Below are the code and all the weights of a small trained network. Each question names an input and a target symbol and asks about switching units off, where a switched-off unit gives its printed mean instead of its output.

import numpy as np


def w(rows, s, z=0):
    codes = np.array(rows[::2]) - 128.0
    scale = np.full(codes.shape[1], s)
    scale[-1] = z or s
    return codes * scale


def norm(h):
    return h / np.sqrt((h * h).mean(-1, keepdims=True) + 1e-5)


def f(y):
    return np.maximum(y, 0)


def softmax(a):
    e = np.exp(a - a.max(-1, keepdims=True))
    return e / e.sum(-1, keepdims=True)


def log_softmax(a):
    a = a - a.max(-1, keepdims=True)
    return a - np.log(np.exp(a).sum(-1, keepdims=True))


def net(x, mask):
    ids = ['ΔΨαζημπσφ'.index(c) for c in x.split()]
    T = len(ids)
    res = E[ids] + P[:T]
    u = 0
    for l in range(2):
        r = norm(res)
        for j in range(2):
            rows = slice(2 * j, 2 * j + 2)
            q, k, v = (r @ M[l][rows].T for M in (Q, K, V))
            z = softmax(np.where(np.tri(T) > 0, q @ k.T / 2**0.5, -1e9)) @ v
            o = O[l][rows]
            res = res + np.where(mask[u + j], z, o[:, -1]) @ o[:, :-1]
        u += 2
        y = f(norm(res) @ A[l][:, :-1].T + A[l][:, -1])
        res = res + np.where(mask[u : u + 8], y, B[l][:, -1]) @ B[l][:, :-1]
        u += 8
    return log_softmax(norm(res)[-1] @ U[:, :-1].T + U[:, -1])


Q, K, V, O, A, B = {}, {}, {}, {}, {}, {}
E = w([
[117,164,30,161],'Δ',
[140,179,54,143],'Ψ',
[138,178,71,102],'α',
[122,166,43,113],'ζ',
[140,172,68,130],'η',
[101,151,26,116],'μ',
[112,150,38,145],'π',
[114,55,252,20],'σ',
[90,67,107,177],'φ',
],0.0047)
P = w([
[127,194,130,99],'0',
[91,63,125,96],'1',
[3,205,165,161],'2',
[217,100,48,131],'3',
[208,168,120,175],'4',
[73,168,163,194],'5',
[205,85,54,112],'6',
[184,131,145,206],'7',
[127,167,176,222],'8',
[186,70,57,75],'9',
],0.0073)
Q[0] = w([
[82,160,90,106],'0.h1',
[109,67,115,120],'0.h1',
[74,209,50,81],'0.h2',
[87,170,245,217],'0.h2',
],0.012)
K[0] = w([
[96,154,82,96],'0.h1',
[98,163,170,159],'0.h1',
[149,105,234,114],'0.h2',
[106,168,73,9],'0.h2',
],0.011)
V[0] = w([
[2,148,185,59],'0.h1',
[40,120,51,220],'0.h1',
[113,199,6,27],'0.h2',
[71,126,19,173],'0.h2',
],0.0043)
O[0] = w([
[255,187,175,78,152],'0.h1',
[168,202,83,198,148],'0.h1',
[55,109,74,41,254],'0.h2',
[85,32,92,123,179],'0.h2',
],0.0053,0.0029)
A[0] = w([
[209,121,165,136,195],'0.n1',
[55,27,151,137,163],'0.n2',
[165,2,139,133,216],'0.n3',
[6,191,175,171,78],'0.n4',
[95,57,103,124,74],'0.n5',
[81,156,222,76,36],'0.n6',
[124,168,141,236,254],'0.n7',
[41,179,150,79,134],'0.n8',
],0.0084,0.0052)
B[0] = w([
[152,104,96,129,191],'0.n1',
[115,148,162,79,217],'0.n2',
[159,146,94,162,250],'0.n3',
[117,138,247,208,199],'0.n4',
[156,131,171,120,161],'0.n5',
[122,130,63,164,161],'0.n6',
[144,118,169,78,254],'0.n7',
[151,123,159,166,210],'0.n8',
],0.014,0.0055)
Q[1] = w([
[173,109,120,204],'1.h1',
[132,115,137,253],'1.h1',
[116,127,155,119],'1.h2',
[144,121,94,108],'1.h2',
],0.016)
K[1] = w([
[201,11,108,143],'1.h1',
[164,8,172,142],'1.h1',
[157,94,108,126],'1.h2',
[66,142,143,99],'1.h2',
],0.014)
V[1] = w([
[160,101,156,2],'1.h1',
[163,208,155,136],'1.h1',
[219,127,59,144],'1.h2',
[131,196,97,141],'1.h2',
],0.0096)
O[1] = w([
[112,20,148,2,219],'1.h1',
[124,27,148,252,253],'1.h1',
[235,117,38,80,231],'1.h2',
[160,76,178,69,186],'1.h2',
],0.0072,0.0032)
A[1] = w([
[129,76,120,75,69],'1.n1',
[144,117,242,130,161],'1.n2',
[104,210,215,218,162],'1.n3',
[125,131,50,136,120],'1.n4',
[104,71,75,160,42],'1.n5',
[62,158,207,130,159],'1.n6',
[116,253,158,85,255],'1.n7',
[112,76,173,218,56],'1.n8',
],0.013,0.0055)
B[1] = w([
[133,174,157,132,174],'1.n1',
[45,137,90,122,255],'1.n2',
[105,100,255,109,232],'1.n3',
[75,123,176,142,155],'1.n4',
[63,200,120,156,139],'1.n5',
[233,142,133,204,184],'1.n6',
[129,179,78,186,181],'1.n7',
[155,112,37,115,182],'1.n8',
],0.012,0.0089)
U = w([
[167,206,221,167,134],'Δ',
[114,40,173,192,36],'Ψ',
[72,69,141,109,111],'α',
[75,161,141,53,186],'ζ',
[103,92,64,152,125],'η',
[120,233,122,89,199],'μ',
[142,223,88,175,191],'π',
[207,133,137,86,237],'σ',
[199,94,85,249,1],'φ',
],0.017,0.0046)

Each question gives the input, a string of symbols that net reads in full, and the target symbol t.
The units are the heads (2 rows each of Q, K, V and O) and the neurons (one row each of A and B). Each row of codes is followed by its name. A weight is (code - 128) times the scale printed after its matrix; where a second scale follows, it is the last column's (O, A, B and U).
mask holds one flag per unit, layer by layer, with each layer's heads first. A switched-off unit (its flag False) gives its mean, the last column of its rows in O or B, instead of its output. The means were averaged over made-up inputs and are rounded, as every weight is.
A unit's drop is (log p(t) with every unit on - log p(t) with that unit switched off) / (log p(t) with every unit on - log p(t) with every unit switched off).
The circuit of an input: a set's keep is (log p(t) with only the set's units on - log p(t) with every unit switched off) / (log p(t) with every unit on - log p(t) with every unit switched off). Starting from the 12 units with the biggest drops (on a tie, the unit counted first), units are removed one at a time, each time the one whose removal leaves the highest keep (on an exact tie, the one counted first), for as long as the keep stays at least 0.8.
circuit, biggest first: the units of the circuit, biggest drop first
top k neurons: the k neurons with the biggest drops, biggest first
k most important neurons of layer l: the k neurons of layer l with the biggest drops, biggest first
input μ μ σ Ψ Ψ, target μ: 4 most important neurons of layer 0 => [0.n4 0.n3 0.n2 0.n6]
input Δ Ψ π σ η Ψ, target Ψ: circuit, biggest first => [1.h1]
input Ψ π Ψ φ σ σ σ Ψ, target Ψ: 2 most important neurons of layer 0 => [0.n8 0.n7]
input α σ σ η Δ, target α: 2 most important neurons of layer 0 => [0.n3 0.n7]
input Ψ σ Δ μ, target σ: circuit, biggest first => [1.n2 1.h1]
input Δ α Ψ σ π σ α, target σ: circuit, biggest first => [0.h2 1.h1]
input σ ζ Ψ Δ σ μ μ, target σ: circuit, biggest first => [0.n4 1.n2]
input ζ Δ σ φ π σ α σ, target ζ: top 4 neurons => [0.n2 0.n6 0.n4 1.n6]
input Ψ σ σ ζ Ψ π Ψ, target π: 2 most important neurons of layer 1 => [1.n5 1.n3]
input σ π Ψ σ η π π σ, target σ: top 4 neurons => [0.n4 0.n2 0.n3 0.n7]
input η Ψ ζ Δ Ψ σ σ Ψ σ, target α: top 3 neurons => [1.n2 0.n6 0.n3]
input Ψ η φ Δ σ, target Ψ: 2 most important neurons of layer 0 => [0.n8 0.n2]
input η σ Δ σ π, target η: top 2 neurons => [0.n7 0.n8]
input Ψ μ Ψ π, target π: 2 most important neurons of layer 0 => [0.n2 0.n4]
input σ φ φ σ ζ η σ φ, target σ: top 2 neurons => [0.n4 0.n3]
input σ ζ Δ σ φ φ Δ η, target σ: top 3 neurons => [0.n4 0.n7 1.n3]
input ζ ζ σ Ψ φ ζ Δ α, target ζ: top 3 neurons => [0.n4 0.n3 0.n6]
input Ψ π π ζ Δ σ Ψ Δ, target Ψ: top 3 neurons => [0.n8 0.n4 0.n2]
input φ Ψ Δ μ μ μ Δ π, target φ: top 3 neurons => [0.n2 0.n1 0.n6]
input η η σ π, target σ: 3 most important neurons of layer 1 => [1.n2 1.n3 1.n7]
